Here is a tiny trained network, its code and every weight. The questions are about switching its units off for an input and a class, where a switched-off unit gives its printed mean instead of its output.

import numpy as np


def w(rows, s, z=0):
    codes = np.array(rows[::2]) - 128.0
    scale = np.full(codes.shape[1], s)
    scale[-1] = z or s
    return codes * scale


def norm(h):
    return h / np.sqrt((h * h).mean(-1, keepdims=True) + 1e-5)


def f(y):
    return y / 2 * (1 + np.tanh(0.7978845608 * (y + 0.044715 * y**3)))


def log_softmax(a):
    a = a - a.max(-1, keepdims=True)
    return a - np.log(np.exp(a).sum(-1, keepdims=True))


def net(x, mask):
    res = np.array(x, float).reshape(1, 3) / 4 @ E
    u = 0
    for l in range(2):
        y = f(norm(res) @ A[l][:, :-1].T + A[l][:, -1])
        res = res + np.where(mask[u : u + 11], y, B[l][:, -1]) @ B[l][:, :-1]
        u += 11
    return log_softmax(norm(res)[-1] @ U[:, :-1].T + U[:, -1])


A, B = {}, {}
E = w([
[143,113,127,239,28,118,123,142,229],'x0',
[138,172,214,114,150,53,160,106,59],'x1',
[250,95,71,147,142,41,138,145,141],'x2',
],0.011)
A[0] = w([
[137,185,215,226,93,120,149,132,104,46],'L0N1',
[79,138,127,118,146,250,101,120,116,89],'L0N2',
[93,55,154,170,101,132,109,172,92,8],'L0N3',
[101,71,45,156,125,180,79,168,174,112],'L0N4',
[198,86,46,173,115,110,139,128,180,98],'L0N5',
[132,104,158,201,61,144,121,134,155,127],'L0N6',
[134,118,110,173,101,121,127,119,89,66],'L0N7',
[149,146,208,179,76,123,160,108,131,55],'L0N8',
[121,136,118,126,163,128,179,112,131,67],'L0N9',
[179,70,80,146,143,109,137,171,153,59],'L0N10',
[95,176,178,182,97,74,146,186,127,58],'L0N11',
],0.012,0.014)
B[0] = w([
[86,172,225,145,141,74,204,70,218,186],'L0N1',
[50,84,67,69,157,162,88,90,106,202],'L0N2',
[133,103,89,128,100,40,143,129,126,119],'L0N3',
[149,226,110,87,97,139,63,140,214,254],'L0N4',
[138,41,53,157,155,141,191,189,117,249],'L0N5',
[167,139,183,127,118,157,159,218,73,238],'L0N6',
[109,158,119,100,151,77,129,123,172,116],'L0N7',
[109,191,143,92,162,41,207,57,180,170],'L0N8',
[118,89,172,147,142,107,174,136,132,115],'L0N9',
[184,71,4,137,158,58,121,60,146,174],'L0N10',
[61,146,164,104,161,51,145,94,189,166],'L0N11',
],0.012,0.0088)
A[1] = w([
[64,112,148,81,174,119,143,82,9,73],'L1N1',
[123,156,179,182,57,72,131,12,126,87],'L1N2',
[57,35,110,155,136,148,141,70,61,32],'L1N3',
[125,114,131,139,120,223,72,152,168,111],'L1N4',
[166,161,229,121,131,136,131,65,99,118],'L1N5',
[174,135,130,146,168,123,177,90,90,102],'L1N6',
[67,108,183,140,92,191,84,87,100,102],'L1N7',
[39,155,111,54,135,197,59,109,111,57],'L1N8',
[53,25,149,122,166,143,149,85,107,15],'L1N9',
[78,131,119,136,93,165,82,123,126,2],'L1N10',
[174,17,12,158,151,92,91,104,167,51],'L1N11',
],0.014,0.0089)
B[1] = w([
[168,74,229,164,106,136,167,153,62,253],'L1N1',
[55,168,156,93,191,40,91,104,198,190],'L1N2',
[156,30,159,226,106,54,251,110,58,152],'L1N3',
[80,141,160,155,87,122,74,143,96,203],'L1N4',
[121,164,122,69,165,102,49,176,170,214],'L1N5',
[125,162,126,141,77,164,59,138,130,174],'L1N6',
[157,99,70,84,200,71,195,66,138,174],'L1N7',
[127,132,39,79,207,137,157,33,155,251],'L1N8',
[115,26,147,167,144,7,254,89,61,150],'L1N9',
[242,168,116,159,137,122,144,136,170,141],'L1N10',
[197,59,14,169,111,140,143,99,70,254],'L1N11',
],0.015,0.01)
U = w([
[53,186,30,36,192,209,61,42,170,141],'0',
[219,50,23,182,98,107,117,171,70,155],'1',
[59,177,167,207,4,240,29,242,150,108],'2',
[33,229,229,88,172,26,106,97,205,152],'3',
[180,109,230,110,121,194,70,214,30,144],'4',
[143,115,182,227,88,82,221,173,202,109],'5',
[76,38,148,66,215,109,227,44,38,130],'6',
[35,147,155,222,85,167,132,69,87,6],'7',
],0.022,0.025)

Each question gives the input, the list of numbers given to net, and the class t.
The units are the neurons (one row each of A and B). Each row of codes is followed by its name. A weight is (code - 128) times the scale printed after its matrix; where a second scale follows, it is the last column's (A, B and U).
mask holds one flag per neuron, layer by layer. A switched-off neuron (its flag False) gives its mean, the last column of its row in B, instead of its output. The means were averaged over made-up inputs and are rounded, as every weight is.
A unit's drop is (log p(t) with every unit on - log p(t) with that unit switched off) / (log p(t) with every unit on - log p(t) with every unit switched off).
The circuit of an input: a set's keep is (log p(t) with only the set's units on - log p(t) with every unit switched off) / (log p(t) with every unit on - log p(t) with every unit switched off). Starting from the 12 units with the biggest drops (on a tie, the unit counted first), units are removed one at a time, each time the one whose removal leaves the highest keep (on an exact tie, the one counted first), for as long as the keep stays at least 0.8.
units of the circuit, in order: the units of the circuit, biggest drop first
top k neurons: the k neurons with the biggest drops, biggest first
top k neurons in layer l: the k neurons of layer l with the biggest drops, biggest first
drop when u is switched off: that unit's drop, to one decimal
input [0,-6,0], class 0: top neuron	[L0N4]
input [-6,-3,3], class 1: top 3 neurons in layer 0	[L0N4, L0N6, L0N1]
input [-5,0,1], class 4: top 2 neurons	[L0N4, L0N2]
input [-7,0,3], class 4: top 2 neurons	[L0N4, L0N2]
input [7,-1,-5], class 2: top 4 neurons	[L0N6, L1N8, L1N2, L0N4]
input [7,2,1], class 5: top 2 neurons	[L0N5, L0N6]
input [7,4,3], class 5: top 2 neurons	[L0N5, L0N6]
input [4,3,3], class 5: top 2 neurons	[L0N5, L0N1]
input [-5,-8,2], class 0: top 2 neurons in layer 0	[L0N4, L0N2]
input [-8,1,2], class 4: top 2 neurons	[L0N2, L0N4]
input [8,-1,-1], class 5: top 4 neurons	[L0N2, L0N8, L1N6, L0N5]
input [-2,7,-2], class 3: top 2 neurons	[L0N5, L0N2]
input [-3,6,-1], class 4: top 2 neurons	[L0N2, L0N4]
input [5,-5,-4], class 2: units of the circuit, in order	[L1N4]
input [-4,-5,-1], class 0: drop when L0N4 is switched off	0.5
input [-7,6,-1], class 4: drop when L0N2 is switched off	0.3
input [8,1,1], class 5: drop when L0N5 is switched off	0.1
input [3,-6,-2], class 2: drop when L1N2 is switched off	0.0
